Here is a tiny trained network, its code and every weight. The questions are about switching its units off for an input and a target symbol, where a switched-off unit gives its printed mean instead of its output.

import numpy as np


def w(rows, s, z=0):
    codes = np.array(rows[::2]) - 128.0
    scale = np.full(codes.shape[1], s)
    scale[-1] = z or s
    return codes * scale


def f(y):
    return y / 2 * (1 + np.tanh(0.7978845608 * (y + 0.044715 * y**3)))


def softmax(a):
    e = np.exp(a - a.max(-1, keepdims=True))
    return e / e.sum(-1, keepdims=True)


def log_softmax(a):
    a = a - a.max(-1, keepdims=True)
    return a - np.log(np.exp(a).sum(-1, keepdims=True))


def net(x, mask):
    ids = ['ΘΣβγδηλμπφ'.index(c) for c in x.split()]
    T = len(ids)
    res = E[ids] + P[:T]
    u = 0
    for l in range(2):
        r = res
        for j in range(2):
            rows = slice(3 * j, 3 * j + 3)
            q, k, v = (r @ M[l][rows].T for M in (Q, K, V))
            z = softmax(np.where(np.tri(T) > 0, q @ k.T / 3**0.5, -1e9)) @ v
            o = O[l][rows]
            res = res + np.where(mask[u + j], z, o[:, -1]) @ o[:, :-1]
        u += 2
        y = f(res @ A[l][:, :-1].T + A[l][:, -1])
        res = res + np.where(mask[u : u + 4], y, B[l][:, -1]) @ B[l][:, :-1]
        u += 4
    return log_softmax(res[-1] @ U[:, :-1].T + U[:, -1])


Q, K, V, O, A, B = {}, {}, {}, {}, {}, {}
E = w([
[174,73,189,211],'Θ',
[116,113,5,150],'Σ',
[179,119,127,127],'β',
[115,126,151,111],'γ',
[79,149,144,114],'δ',
[161,162,192,123],'η',
[155,126,84,172],'λ',
[57,156,21,152],'μ',
[45,49,212,100],'π',
[181,131,137,150],'φ',
],0.018)
P = w([
[181,219,41,97],'0',
[28,61,80,255],'1',
[55,76,136,242],'2',
[26,69,23,241],'3',
[51,87,62,224],'4',
[135,119,165,187],'5',
[164,122,169,173],'6',
[158,124,147,190],'7',
[185,94,135,209],'8',
[182,111,151,185],'9',
[180,97,141,197],'10',
[217,100,159,191],'11',
[245,129,58,227],'12',
],0.0055)
Q[0] = w([
[71,167,96,100],'0.h0',
[54,43,246,176],'0.h0',
[177,166,64,187],'0.h0',
[110,68,125,125],'0.h1',
[96,158,121,237],'0.h1',
[250,179,86,170],'0.h1',
],0.016)
K[0] = w([
[78,63,107,192],'0.h0',
[76,86,178,37],'0.h0',
[101,185,141,194],'0.h0',
[190,216,86,98],'0.h1',
[128,64,187,41],'0.h1',
[28,9,123,137],'0.h1',
],0.015)
V[0] = w([
[139,210,124,112],'0.h0',
[92,166,147,119],'0.h0',
[124,131,129,255],'0.h0',
[137,124,135,104],'0.h1',
[156,63,139,43],'0.h1',
[83,63,148,121],'0.h1',
],0.014)
O[0] = w([
[136,197,153,116,105],'0.h0',
[145,125,156,80,110],'0.h0',
[180,122,252,135,254],'0.h0',
[144,126,122,108,105],'0.h1',
[191,109,123,65,66],'0.h1',
[90,74,105,116,159],'0.h1',
],0.012,0.0088)
A[0] = w([
[146,120,4,151,246],'0.n0',
[184,219,1,38,78],'0.n1',
[174,63,44,209,206],'0.n2',
[72,234,104,8,4],'0.n3',
],0.0084,0.003)
B[0] = w([
[138,87,187,145,127],'0.n0',
[112,99,128,26,136],'0.n1',
[118,176,149,87,254],'0.n2',
[6,148,107,89,129],'0.n3',
],0.017,0.0055)
Q[1] = w([
[155,92,214,160],'1.h0',
[131,7,188,121],'1.h0',
[189,195,162,123],'1.h0',
[133,169,80,112],'1.h1',
[156,161,157,177],'1.h1',
[141,60,55,120],'1.h1',
],0.016)
K[1] = w([
[244,141,69,159],'1.h0',
[210,2,58,128],'1.h0',
[213,206,180,133],'1.h0',
[94,167,225,115],'1.h1',
[163,189,96,84],'1.h1',
[127,80,174,177],'1.h1',
],0.012)
V[1] = w([
[63,71,254,146],'1.h0',
[164,100,149,199],'1.h0',
[127,163,186,98],'1.h0',
[206,113,143,147],'1.h1',
[68,52,109,183],'1.h1',
[185,103,82,28],'1.h1',
],0.015)
O[1] = w([
[181,42,132,21,248],'1.h0',
[61,135,107,80,240],'1.h0',
[124,2,117,140,205],'1.h0',
[110,191,107,23,48],'1.h1',
[45,42,93,174,40],'1.h1',
[216,192,27,138,98],'1.h1',
],0.0098,0.014)
A[1] = w([
[204,90,2,190,2],'1.n0',
[116,221,73,127,94],'1.n1',
[180,221,61,143,104],'1.n2',
[72,105,168,73,124],'1.n3',
],0.008,0.0031)
B[1] = w([
[25,129,86,116,219],'1.n0',
[139,55,181,62,145],'1.n1',
[151,255,202,61,189],'1.n2',
[148,199,45,175,250],'1.n3',
],0.01,0.023)
U = w([
[104,119,111,1,150],'Θ',
[230,119,121,62,254],'Σ',
[149,173,95,38,63],'β',
[123,186,29,72,41],'γ',
[176,144,103,127,153],'δ',
[241,189,80,131,168],'η',
[43,175,169,49,176],'λ',
[143,115,217,77,60],'μ',
[149,147,113,62,85],'π',
[192,147,203,77,111],'φ',
],0.0062,0.0064)

Each question gives the input, a string of symbols that net reads in full, and the target symbol t.
The units are the heads (3 rows each of Q, K, V and O) and the neurons (one row each of A and B). Each row of codes is followed by its name. A weight is (code - 128) times the scale printed after its matrix; where a second scale follows, it is the last column's (O, A, B and U).
mask holds one flag per unit, layer by layer, with each layer's heads first. A switched-off unit (its flag False) gives its mean, the last column of its rows in O or B, instead of its output. The means were averaged over made-up inputs and are rounded, as every weight is.
A unit's drop is (log p(t) with every unit on - log p(t) with that unit switched off) / (log p(t) with every unit on - log p(t) with every unit switched off).
most important unit: the unit with the biggest drop
top k neurons: the k neurons with the biggest drops, biggest first
k most important neurons of layer l: the k neurons of layer l with the biggest drops, biggest first
input Σ β λ λ Θ λ Σ η λ γ, target Σ: 2 most important neurons of layer 1	[1.n0 1.n3]
input β β λ π μ λ Σ λ λ η λ η, target Σ: most important unit	1.n0
input γ λ η Σ η λ λ Σ φ, target γ: top 4 neurons	[1.n0 0.n1 0.n3 0.n2]
input δ η Θ, target δ: top 2 neurons	[0.n3 0.n1]
input λ φ λ λ λ γ γ δ μ λ, target λ: top 2 neurons	[0.n2 0.n1]
input β η δ, target β: top 2 neurons	[0.n1 1.n0]
input π β Θ δ λ Θ β δ λ Σ δ, target Σ: top 3 neurons	[0.n2 0.n0 1.n0]
input δ λ δ λ δ Θ φ δ η γ, target δ: top 4 neurons	[0.n3 0.n1 1.n0 1.n2]
input β Θ δ λ λ δ Θ λ λ η φ λ, target β: top 3 neurons	[0.n1 1.n0 1.n2]
input Σ β φ λ λ δ η η β Θ λ Θ λ, target Σ: 3 most important neurons of layer 0	[0.n1 0.n0 0.n2]
input β λ λ λ λ, target β: 2 most important neurons of layer 1	[1.n0 1.n2]
input λ λ Θ, target λ: top 2 neurons	[0.n2 0.n1]
input η γ λ λ Θ, target η: top 2 neurons	[0.n1 0.n3]
input η Θ Θ η β δ Θ λ Σ φ, target η: top 2 neurons	[0.n1 0.n3]
input φ μ η, target φ: most important unit	0.h0
input η δ δ λ γ η π β Σ δ, target Σ: 2 most important neurons of layer 1	[1.n3 1.n0]
input γ γ λ μ β, target γ: 2 most important neurons of layer 0	[0.n1 0.n3]
input β δ π λ Σ λ φ β λ, target Σ: 2 most important neurons of layer 0	[0.n2 0.n0]
input δ λ λ δ δ λ δ Σ β δ η λ Σ, target δ: 3 most important neurons of layer 0	[0.n3 0.n1 0.n2]
input φ φ Σ Θ λ δ δ η λ, target φ: most important unit	0.h0
